Below is a small trained network, with its code and all its weights. Each question gives an input and a target symbol and asks what happens when units are switched off, that is, made to give their printed mean instead of their output.

import numpy as np


def w(rows, s, z=0):
    codes = np.array(rows[::2]) - 128.0
    scale = np.full(codes.shape[1], s)
    scale[-1] = z or s
    return codes * scale


def norm(h):
    return h / np.sqrt((h * h).mean(-1, keepdims=True) + 1e-5)


def f(y):
    return np.maximum(y, 0)


def softmax(a):
    e = np.exp(a - a.max(-1, keepdims=True))
    return e / e.sum(-1, keepdims=True)


def log_softmax(a):
    a = a - a.max(-1, keepdims=True)
    return a - np.log(np.exp(a).sum(-1, keepdims=True))


def net(x, mask):
    ids = ['ΞΦΨαλμπτ'.index(c) for c in x.split()]
    T = len(ids)
    res = E[ids] + P[:T]
    r = norm(res)
    for j in range(3):
        rows = slice(3 * j, 3 * j + 3)
        q, k, v = (r @ M[0][rows].T for M in (Q, K, V))
        z = softmax(np.where(np.tri(T) > 0, q @ k.T / 3**0.5, -1e9)) @ v
        o = O[0][rows]
        res = res + np.where(mask[j], z, o[:, -1]) @ o[:, :-1]
    y = f(norm(res) @ A[0][:, :-1].T + A[0][:, -1])
    res = res + np.where(mask[3:11], y, B[0][:, -1]) @ B[0][:, :-1]
    return log_softmax(norm(res)[-1] @ U[:, :-1].T + U[:, -1])


Q, K, V, O, A, B = {}, {}, {}, {}, {}, {}
E = w([
[83,156,113,150,30,55,226,125,127],'Ξ',
[131,142,148,35,138,72,189,33,108],'Φ',
[74,185,73,171,139,88,196,53,152],'Ψ',
[158,173,85,66,83,47,142,59,88],'α',
[63,74,107,131,119,106,240,126,187],'λ',
[176,162,117,124,181,121,106,7,156],'μ',
[149,150,175,136,68,114,205,113,202],'π',
[163,77,41,68,92,59,128,67,138],'τ',
],0.014)
P = w([
[123,85,163,182,154,174,120,162,81],'0',
[48,101,168,116,47,123,109,4,128],'1',
[142,100,178,136,148,10,162,89,143],'2',
[189,123,106,149,124,147,238,87,102],'3',
[55,123,153,102,69,145,95,61,144],'4',
[140,123,166,118,152,36,147,120,159],'5',
[178,139,90,128,126,158,223,116,120],'6',
[55,141,136,86,75,160,90,91,163],'7',
[140,145,152,104,160,58,130,150,172],'8',
[170,164,75,113,124,174,211,141,143],'9',
[66,167,119,77,85,177,86,131,181],'10',
[133,168,133,98,154,86,121,176,188],'11',
[158,181,65,98,136,181,170,174,161],'12',
],0.02)
Q[0] = w([
[215,155,93,123,153,133,220,118,130],'h0',
[180,110,104,138,138,182,200,128,95],'h0',
[56,113,147,118,103,164,91,103,111],'h0',
[154,131,96,154,111,244,155,122,39],'h1',
[204,140,107,137,157,64,169,128,129],'h1',
[51,107,187,142,151,104,2,203,101],'h1',
[84,138,119,109,104,153,90,114,154],'h2',
[37,123,121,125,115,245,117,129,2],'h2',
[116,98,144,158,169,61,93,136,149],'h2',
],0.018)
K[0] = w([
[130,173,80,92,116,135,119,162,241],'h0',
[177,128,72,42,151,157,71,115,240],'h0',
[139,107,161,160,149,130,95,115,46],'h0',
[188,102,125,103,151,150,38,119,111],'h1',
[96,202,75,148,138,129,126,163,197],'h1',
[109,96,185,203,141,109,157,78,6],'h1',
[142,78,134,189,126,151,88,164,53],'h2',
[167,56,152,105,162,129,79,82,40],'h2',
[91,66,71,165,122,84,174,102,179],'h2',
],0.017)
V[0] = w([
[130,182,149,104,178,112,121,83,44],'h0',
[51,157,179,141,159,145,219,129,197],'h0',
[186,71,236,87,121,171,140,125,137],'h0',
[167,55,153,22,93,119,133,179,110],'h1',
[105,159,117,145,195,177,134,130,225],'h1',
[60,114,167,100,137,134,181,187,104],'h1',
[169,204,231,164,89,141,131,128,47],'h2',
[210,114,124,147,66,122,79,109,154],'h2',
[127,93,73,94,66,79,127,126,8],'h2',
],0.014)
O[0] = w([
[81,211,14,156,197,38,143,173,59,133],'h0',
[87,43,138,163,206,143,88,197,173,254],'h0',
[181,207,142,101,194,107,104,143,240,108],'h0',
[202,29,160,125,94,117,81,29,77,76],'h1',
[44,150,186,159,141,30,225,168,112,108],'h1',
[162,168,160,254,103,132,139,81,75,112],'h1',
[87,62,193,22,45,201,181,148,135,155],'h2',
[97,112,187,190,105,148,29,50,162,63],'h2',
[12,95,206,207,228,114,195,186,136,147],'h2',
],0.011,0.0089)
A[0] = w([
[195,135,106,167,157,78,161,169,116,130],'n0',
[184,189,85,86,32,142,141,68,97,3],'n1',
[195,114,145,103,126,98,125,112,206,150],'n2',
[112,155,111,91,130,61,137,93,155,128],'n3',
[140,80,192,132,126,147,140,158,87,115],'n4',
[144,89,139,151,174,126,121,116,55,173],'n5',
[91,123,81,140,126,220,133,154,5,93],'n6',
[180,115,137,140,67,228,119,110,86,146],'n7',
],0.021,0.016)
B[0] = w([
[103,193,162,75,99,148,82,117,164,225],'n0',
[108,94,38,159,44,153,248,51,121,198],'n1',
[159,131,198,130,79,97,173,162,45,246],'n2',
[144,147,112,214,203,147,102,128,105,224],'n3',
[66,78,143,170,162,143,117,143,163,195],'n4',
[89,106,79,73,21,177,156,129,151,202],'n5',
[231,115,206,90,131,110,8,28,31,181],'n6',
[122,236,28,182,178,75,164,116,133,207],'n7',
],0.016,0.011)
U = w([
[88,82,119,130,128,200,138,162,164,161],'Ξ',
[30,191,153,89,124,167,159,145,14,1],'Φ',
[116,170,69,97,198,83,128,194,168,158],'Ψ',
[120,145,44,130,97,139,176,119,106,128],'α',
[118,193,158,22,97,105,136,91,209,92],'λ',
[141,147,144,245,164,149,84,112,118,126],'μ',
[182,118,151,172,137,101,159,212,90,140],'π',
[145,97,100,98,148,90,46,102,114,190],'τ',
],0.012,0.0088)

Each question gives the input, a string of symbols that net reads in full, and the target symbol t.
The units are the heads (3 rows each of Q, K, V and O) and the neurons (one row each of A and B). Each row of codes is followed by its name. A weight is (code - 128) times the scale printed after its matrix; where a second scale follows, it is the last column's (O, A, B and U).
mask holds one flag per unit, heads first, then neurons. A switched-off unit (its flag False) gives its mean, the last column of its rows in O or B, instead of its output. The means were averaged over made-up inputs and are rounded, as every weight is.
A unit's drop is (log p(t) with every unit on - log p(t) with that unit switched off) / (log p(t) with every unit on - log p(t) with every unit switched off).
The circuit of an input: a set's keep is (log p(t) with only the set's units on - log p(t) with every unit switched off) / (log p(t) with every unit on - log p(t) with every unit switched off). Starting from all 11 units, units are removed one at a time, each time the one whose removal leaves the highest keep (on an exact tie, the one counted first), for as long as the keep stays at least 0.8.
circuit, biggest first: the units of the circuit, biggest drop first
most important unit: the unit with the biggest drop
top k neurons: the k neurons with the biggest drops, biggest first
which heads matter: for each layer, one digit per head in row order, 1 if its drop is at least 0.15 and else 0, layers parted by /
input Ψ Ψ λ μ Ψ μ α α, target τ: most important unit => h0
input π α τ Φ α Φ Ξ, target τ: which heads matter => 011
input τ μ Ψ Ψ Ξ λ Ψ Φ π μ Φ Φ, target π: circuit, biggest first => h0, n2
input μ Ξ τ μ α Ψ μ Φ τ Ψ Φ π μ, target π: which heads matter => 111
input τ Φ λ π π α μ, target π: circuit, biggest first => n2, h0
input Φ Ξ τ, target Ξ: which heads matter => 001
input μ Ξ Φ, target Ξ: which heads matter => 001
input μ Ψ τ π μ π α, target π: circuit, biggest first => h0, n2
input π μ α τ μ μ Φ Ψ τ π α μ Ψ, target Ψ: which heads matter => 010
input α Φ π τ α Ξ μ λ, target Φ: circuit, biggest first => h2, h0
input λ Ξ α, target Ξ: which heads matter => 001
input μ Ψ α Φ, target τ: circuit, biggest first => n6, h0
input Ψ Ξ Ψ λ τ, target τ: circuit, biggest first => h0, n6
input α Ψ π α λ Φ Φ, target Ξ: which heads matter => 100
input Ψ τ Φ μ μ π μ λ, target τ: most important unit => n6
input Φ Ψ τ τ Ψ Ψ, target Ψ: which heads matter => 011
input π μ α Φ, target Ψ: circuit, biggest first => h1, n1
input π μ π τ Ψ, target λ: which heads matter => 101
input τ Ψ Ξ τ μ Ψ Ξ τ, target μ: which heads matter => 101
input μ Ψ π Ξ μ Ξ α μ μ α Φ, target α: most important unit => h2
input Ψ Ψ μ τ μ, target τ: which heads matter => 100
input Ψ α π α Ψ Ψ μ λ Ξ Ξ Φ μ π, target π: which heads matter => 111
input Ψ μ Ξ τ Φ α Ξ λ Ψ π μ Φ, target π: which heads matter => 101
input λ τ μ Ψ Ψ τ μ τ τ Ψ Ψ, target π: circuit, biggest first => n2, h0, h2
input λ μ α μ τ τ μ τ μ α α, target π: circuit, biggest first => h0, n2, h2
input α Ξ Ψ α Ψ λ Φ α τ, target λ: top 2 neurons => n0, n5
